Here is a tiny trained network, its code and every weight. The questions are about switching its units off for an input and a class, where a switched-off unit gives its printed mean instead of its output.

import numpy as np


def w(rows, s, z=0):
    codes = np.array(rows[::2]) - 128.0
    scale = np.full(codes.shape[1], s)
    scale[-1] = z or s
    return codes * scale


def f(y):
    return y / 2 * (1 + np.tanh(0.7978845608 * (y + 0.044715 * y**3)))


def log_softmax(a):
    a = a - a.max(-1, keepdims=True)
    return a - np.log(np.exp(a).sum(-1, keepdims=True))


def net(x, mask):
    res = np.array(x, float).reshape(1, 2) / 4 @ E
    y = f(res @ A[0][:, :-1].T + A[0][:, -1])
    res = res + np.where(mask, y, B[0][:, -1]) @ B[0][:, :-1]
    return log_softmax(res[-1] @ U[:, :-1].T + U[:, -1])


A, B = {}, {}
E = w([
[249,130,75,111,108,205,109,120,156],'x0',
[132,105,155,71,122,131,179,203,114],'x1',
],0.019)
A[0] = w([
[141,130,126,173,164,92,134,72,91,41],'neuron 1',
[58,156,83,103,127,143,129,139,71,202],'neuron 2',
[10,175,154,157,154,69,143,163,100,135],'neuron 3',
[33,97,172,149,130,86,123,127,82,123],'neuron 4',
[110,124,101,128,123,146,145,129,75,195],'neuron 5',
[147,162,153,127,136,99,144,92,163,63],'neuron 6',
[158,136,123,136,149,94,138,150,106,85],'neuron 7',
[69,99,161,79,138,108,186,254,91,34],'neuron 8',
[70,165,95,175,138,88,113,29,119,27],'neuron 9',
[43,92,166,138,152,109,162,101,104,130],'neuron 10',
[55,180,150,173,146,144,53,83,168,36],'neuron 11',
[64,101,87,111,93,96,139,105,108,103],'neuron 12',
[125,158,102,90,157,115,172,152,116,7],'neuron 13',
],0.011,0.0019)
B[0] = w([
[166,58,109,137,103,128,122,88,51,156],'neuron 1',
[136,116,124,174,154,144,127,156,168,160],'neuron 2',
[231,238,134,91,149,147,118,133,152,249],'neuron 3',
[197,182,72,140,170,172,88,169,136,228],'neuron 4',
[110,104,118,156,140,131,116,164,166,135],'neuron 5',
[114,143,174,110,179,94,160,102,143,131],'neuron 6',
[114,122,122,116,118,101,111,85,147,130],'neuron 7',
[2,16,159,168,88,88,146,46,68,237],'neuron 8',
[37,45,216,118,75,91,181,96,137,201],'neuron 9',
[206,141,92,97,97,152,107,135,189,211],'neuron 10',
[28,41,99,120,117,135,176,171,60,189],'neuron 11',
[174,112,101,130,128,163,106,154,142,165],'neuron 12',
[105,109,100,148,117,140,154,60,134,145],'neuron 13',
],0.0089,0.019)
U = w([
[226,180,125,135,173,191,94,181,209,255],'0',
[37,1,206,166,113,97,163,138,45,1],'1',
],0.0094,0.00086)

Each question gives the input, the list of numbers given to net, and the class t.
The units are the neurons (one row each of A and B). Each row of codes is followed by its name. A weight is (code - 128) times the scale printed after its matrix; where a second scale follows, it is the last column's (A, B and U).
mask holds one flag per neuron, in row order. A switched-off neuron (its flag False) gives its mean, the last column of its row in B, instead of its output. The means were averaged over made-up inputs and are rounded, as every weight is.
A unit's drop is (log p(t) with every unit on - log p(t) with that unit switched off) / (log p(t) with every unit on - log p(t) with every unit switched off).
The circuit of an input: a set's keep is (log p(t) with only the set's units on - log p(t) with every unit switched off) / (log p(t) with every unit on - log p(t) with every unit switched off). Starting from the 12 units with the biggest drops (on a tie, the unit counted first), units are removed one at a time, each time the one whose removal leaves the highest keep (on an exact tie, the one counted first), for as long as the keep stays at least 0.8.
circuit, biggest first: the units of the circuit, biggest drop first
k most important neurons: the k neurons with the biggest drops, biggest first
drop of u: that unit's drop, to one decimal
input [4,6], class 1: circuit, biggest first -> [neuron 3]
input [3,4], class 1: 3 most important neurons -> [neuron 3; neuron 4; neuron 10]
input [-7,7], class 0: 2 most important neurons -> [neuron 3; neuron 4]
input [-2,2], class 0: 2 most important neurons -> [neuron 9; neuron 11]
input [-3,3], class 0: 4 most important neurons -> [neuron 9; neuron 3; neuron 11; neuron 4]
input [-5,-5], class 0: 3 most important neurons -> [neuron 3; neuron 8; neuron 4]
input [5,-6], class 1: 3 most important neurons -> [neuron 3; neuron 4; neuron 10]
input [-4,-4], class 0: 3 most important neurons -> [neuron 8; neuron 3; neuron 4]
input [-3,-2], class 0: drop of neuron 6 -> 0.0
input [5,7], class 1: drop of neuron 3 -> 0.2
input [7,8], class 1: drop of neuron 4 -> 0.4
